[100 = 0]
[116  94 178  67  90 113 103  27 116  84  91  56  97 112  67 116 157 108
 128  94  80  79  90 123  75  71  98  39  95 116] : 0
[124  83 190  65  92 111  99  60 125  54  96  77  91 105  53 115 144 103
 130 103  85  96  80 103  67  70 103  60  92 120] : 0
[114  93 158  79  91 137  99  14 101  85  93  43 104 112  94  96 156 119
 104  91  69  71 108 142  80  78  96  51 108 120] : 0
[115  93 157  77  91 126  99  11 103  88  91  46  98 112  92  96 152 116
 106  88  72  73 111 137  75  76 100  43 113 117] : 0
[ 77  86 146  94 101  87  78  17  80  63 115  50  80 115  46 125 116 106
  99 118 145  30  81 123  66 139  62  61 110 124] : 3
[111  82 157  82  94 137  89  27  84  79 104  66  99 113 114  80 142 135
  72  98  73  70 117 137  77  94  90  58 126 128] : 1
[ 81 115 130 113 114  46 108 127  76  68  95  63 125 104  62 154  69 110
 119  88 147  79 124 161  63 124  82  70 148 109] : 6
[ 96 120 136 111 105 144  99 128  83  81 106 162  79 101  77 102 160  64
 148  93  70 141  63  46 119  95  80 112  96  83] : 3
[ 77  84 155  78  98 110  80  28  73  93 124  63 127 113  51 110 117 107
  92 115 111  43  83 119  81 121  94  65 114 147] : 2
[109 123  73 106 138  54  85 107 110 107 110  90 153  95 126 123  75  96
  88  68 151  64 108  77 113 102  88 148  86  82] : 9
[102 105 152  64  93 130  89  14 100  69  91  42 123 117  90 100 192 121
 124  85  89  72 101 137  74  73  85  56 107 122] : 0
[131  72 183  71  95 109  97  83 110  43 103  62  84 101  48 108 134 102
 124 103  73 111  74  92  65  76 111  80  90 115] : 0
[ 85 112 130 124 117  51 109 128  79  76 100  69 134 112  80 149  69 103
 128 101 151  65 134 156  82 117  79  71 139 103] : 6
[107  83 162  77  98 138  87  39  78  75 107  66 103 117 106  89 136 137
  70 101  80  67 116 129  74  99  85  56 128 129] : 1
[ 88 109 134 119 115  49 117 123  77  76  97  60 117 105  60 158  50 105
 117  95 147  72 129 160  70 123  88  68 141 106] : 6
[111  90 172  74  96 134  97   8  89  74  97  33 101 114  85 110 166 121
 110  94  85  71 108 139  75  81  91  51 107 118] : 0
[118 114 136 103  95 159  97 110  82 104 101 120  49  91  85  90  94  58
 159  82  73 145  64  73 110  97  96 106  98  97] : 2
[109  98 172  71  85 135  79 121  72  42 102  57  85 109  70 146 155  83
 165  86  95 115  61  31  18  79 115  74  92  93] : 0
[ 99  97  55 117  78 115 126 133 105 133  79 136  76 101  97 109 103  80
  64 121 108 150 127  79 136  86 122 157  46  94] : 7
[108  85 161  77  93 133 100   0  93  82  95  37  91 112  91 102 154 119
 103  96  73  71 114 139  78  83  96  45 104 118] : 0
[ 93  84 170  70  94 124  74  54  73  80 119  85 130 121 101  89 143 136
  76 106  99  54 103 116  73 108  78  50 131 142] : 1
[124  89 179  63  87 112 101  47 124  68  94  64  94 109  57 115 153 107
 129 100  83  86  85 111  75  70 101  45  94 119] : 0
[ 87  89 105  91 104 139 115 105  81 111 106 156 117  86  84 123 167  77
 125 123  85 151 100  56 133  83  61 146  87  75] : 4
[ 93 100 117 126 142  68 104  97  98  70 115  40 157  93 116 167  71 101
 130 120 186  79  83 102  99 108 113  72 124  93] : 8
[106 130 131 109  91 152  89 130  90 100 101 143  73  97  96  69 126  65
 152  76  60 144  58  66 124  96  88 115 107  92] : 2
[ 91 102  73 109  85 116 118 136  98 112  79 123 104 104  92 127 136  83
  87 118 133 153 125  67 129  84 104 163  45  98] : 7
[ 91 112  92 126 138  67 101  96 116  79 112  60 160  90 136 136  72 105
 112 112 172  82  80 103 102 105 108  80 133  99] : 8
[ 87  96 129  89 110 142 105 127  73  75 107 163 117  88  73 139 200  68
 144 119  90 148  85  51 115  84  61 130  86  84] : 4
[108  96 173  73  84 127  80 118  71  46 105  59  89 109  69 141 154  82
 173  87  91 117  60  35  18  74 118  81  89  92] : 0
[ 89 109 132 123 115  51 114 127  78  78 100  63 130 112  83 151  53 100
 128 103 156  69 133 152  76 119  89  71 140 101] : 6
[120  95 168  68  86 113 105  26 122  86  90  60  93 112  69 114 147 108
 120  94  73  80  92 125  80  69 106  42  95 114] : 0
[ 96  96  31  97 107  75 109 200 108 120  82 119 110  94 143  65 109 106
 107 126 113  78 102 104 105 105 105 159  49  82] : 9
[ 73 117 119 106 107  51 102 101  80  77  91  72 118  94  73 132  72 123
 104  74 139  82 121 172  69 127  83  66 145 116] : 5
[116 100 172  65  87 116  99  31 123  81  89  68 102 112  71 102 151 107
 124  94  92  90 103 122  78  70 101  58  97 118] : 0
[ 86 100  57  96  87  93 117 133 112 102 103 107  89 112 123  92 102  81
 107 126 117 145 140  71 116  89 102 169  59  95] : 8
[ 89  83 149  81  89 114  78  40  75 105 123  79 120 113  80  81 101 119
  65 107  92  56  99 114  90 113 102  42 119 148] : 2
[105  97  64  91 137  67  93 148 105  89  95  87 135 117 114 118  79 121
 115  85 153  77  91  71 142 106  91 164  75  72] : 9
[ 99  88  62  96 115  74 113 200 101 112  85 100 107  97 123  93 110 103
 128 132 128  76  97  92 100 107  93 155  40  80] : 9
[ 97  96  78 118  87 122 130 154 102 132  80 124  79  97  76 147 140  95
  81 119 108 147 103  64 136  93 114 163  54  83] : 6
[ 85 108 118 100 111 142 102 120  77  78 104 178 112  92  85 115 188  68
 137 110  66 149  82  56 120  81  69 128  94  82] : 4
[108  96 159  75  90 129  92  12  94  79  92  46 107 111 104  90 169 127
 100  88  80  71 111 143  79  78  91  68 114 123] : 0
[106 138  72 112 134  59  94 111 120 100 114  82 169  91 140 127  73  86
  90  87 152  71  99  84  81 106  80 114 107  89] : 9
[ 92 102  63 111  94 118 122 141 103 119  77 133  88 103  91 114 129  84
  75 120 120 151 124  74 129  84 111 156  46  96] : 7
[ 84  99 136 130 127  54  95 117  88  76 108  60 157 107 111 146  88 105
 139 110 181  67 119 122 108 101  99  70 130  99] : 7
[114 102 161  68  86 118  97  22 125  87  89  74 104 111  81  89 156 112
 113  88  68  81  95 129  78  67 102  43 103 121] : 0
[103 128 125 107  98 151  89 130  81  89 103 134  64 100  87  84 141  60
 172  79  69 148  56  56 115  97  79 120 100  93] : 2
[102 129 110 101 142  55  84 117  99  84 112  67 169  99 107 145 105  89
 111  80 183  58  98  65  84 104  68 149  86  85] : 9
[ 87  80 158  80  94 112  80  36  72 104 126  78 124 114  69 103 101 114
  84 113 110  50  91 111  85 116  98  44 116 148] : 2
[ 91 108 122 123 142  67 103  87 108  66 112  46 163  93 125 163  80 101
 120 116 183  82  81 103  96 106 102  79 123  96] : 8
[120  77 172  72  87 113  82  89  77  33 107  36 102  99  67 115 159  92
 146  93  73 122  62  65  40  73 112  86  88 104] : 0
[ 94  92  79 105  86 103 122 142  97 103  91 107  88 110  88 122 113  74
  98 132 133 146 131  64 120  85 103 153  45  94] : 7
[ 69  93 141 100  91  60  77  51  82  75 100  63  96  98  66 116  95 121
  98  91 154  74  93 137  71 135  58  44 113 113] : 4
[ 94 132 109 113  95 144  93 123  91  88 102 172  89 100  99  69 150  70
 136  81  58 149  62  61 127  92  83 110 109  88] : 3
[104  91  47  88 123  74 102 199 100 100  79  87 132 115 112  99  91 114
 123 119 150  78  96  86 116 109  86 148  62  81] : 9
[ 96  92  78 105  87 108 126 142  95 100  90 102  87 110  81 130 110  71
  99 133 135 150 128  64 124  85 107 151  33  94] : 7
[104  92  49  90 131  70 100 164 106  94  87  85 132 119 110 108  76 119
 112 106 147  80  81  78 136 107  92 151  76  65] : 9
[ 87  90 142 133 130  57 103 113  86  78 111  43 151 104 101 159  79 101
 138 117 182  68 111 120 104 102 105  65 123  98] : 7
[108 134  82 112 138  68  97 106 115 100 116  72 158  92 131 140  70  83
  84  90 160  72  95  83  81 110  79 116 103  86] : 9
[102 119 128  74  84 149  76 123  86  70  93 121  75 103 105 108 139  86
 147  73  82 119  71  48  32  78 117  90 106  99] : 1
[ 91 107 139 105 112 139 104 124  78  72 106 168  98  95  69 123 171  65
 149 108  77 142  75  54 116  88  75 116  93  76] : 3
[ 94 125 128 111 106 140  97 128  83  79 104 161  90 100  86  97 167  64
 149  89  66 141  59  54 119  92  80 112  99  85] : 3
[ 88 105  35 108  80 112 114 132 111 120  81 139 101 105 117  83 111  84
  70 117 107 149 139  79 132  82 111 167  52 100] : 7
[ 99  93  96 116  89 127 133 153 101 138  86 118  77  95  69 159 137  93
  89 125 104 144 102  55 137  96 107 160  61  78] : 6
[101  92  48  88 120  74 107 200 100 107  73  95 128 107 123  88 100 109
 121 125 144  77  84  95 109 111  88 149  53  80] : 9
[ 98  78 161  78  95 120  81  55  76  91 122  86 113 118  89  91 118 129
  65 110  92  60 109 117  77 109  89  41 128 140] : 1
[ 74  86 146 100  94  77  79  28  86  67 109  58  83 112  57 122 126 112
  95 112 155  61  80 129  65 139  53  58 111 117] : 4
[ 99 135  78 116 136  57  99 103 119  87 111  63 172  90 137 141  76  89
  92 101 161  75  83  93  79 109  81 133 124  94] : 8
[ 81  78 146  95 105  94  86   6  74  73 119  45  86 111  32 129 107  96
  99 124 129  51  81 127  72 138  82  64 109 130] : 3
[ 73  88 147 102  94  65  80  48  81  77 102  57  86 100  63 122 100 118
 102  95 158  73  92 131  72 136  59  40 110 112] : 4
[ 86  98 100 101  88 135 127 140  99 140  94 126 107  96  84 151 159  99
 101 122 100 147  95  57 137  95  80 168  84  72] : 6
[ 98  71 164  79  93 110  88  52  72 108 127  77 107 114  66 106  87 118
  70 119  93  57  99 113  83 118 102  34 117 142] : 1
[101 128 131 111  97 141  96 125  84  89 105 149  76 100  84  88 142  59
 153  84  58 146  57  53 121  95  80 112 102  87] : 3
[ 93  88 118 101  89 132 134 137  89 136  99 114 100  94  67 167 154  97
 119 131 100 144  95  46 136  96  77 161  80  69] : 5
[125  80 149  82  79 118  89  96  79  58 108  42  77  99  64 116 111  86
 140  92  64 124  66  49  39  79 130  73  84  88] : 0
[ 91 103  53 105  83 112 119 138 106 116  82 128  92 110 104 101 116  82
  78 122 125 153 133  72 129  82 109 160  47  97] : 7
[ 74  86 157  99  93  66  78  42  82  71 104  56  80 105  61 122 108 118
  99 104 160  67  87 128  68 139  53  39 111 114] : 4
[ 69  94 142  96  93  56  80  60  80  76  98  62  93  96  64 119 100 125
  97  88 157  75  94 138  74 132  61  62 115 113] : 4
[117  97 176  66  89 116  98  34 122  71  90  63 101 113  65 110 157 111
 131  95  83  88  88 113  74  68  97  35  98 117] : 0
[ 93  93 125 110  94 127 130 149  93 121  85 107  83 101  57 178 162  92
 105 130 129 141  98  51 124  98  99 164  51  81] : 6
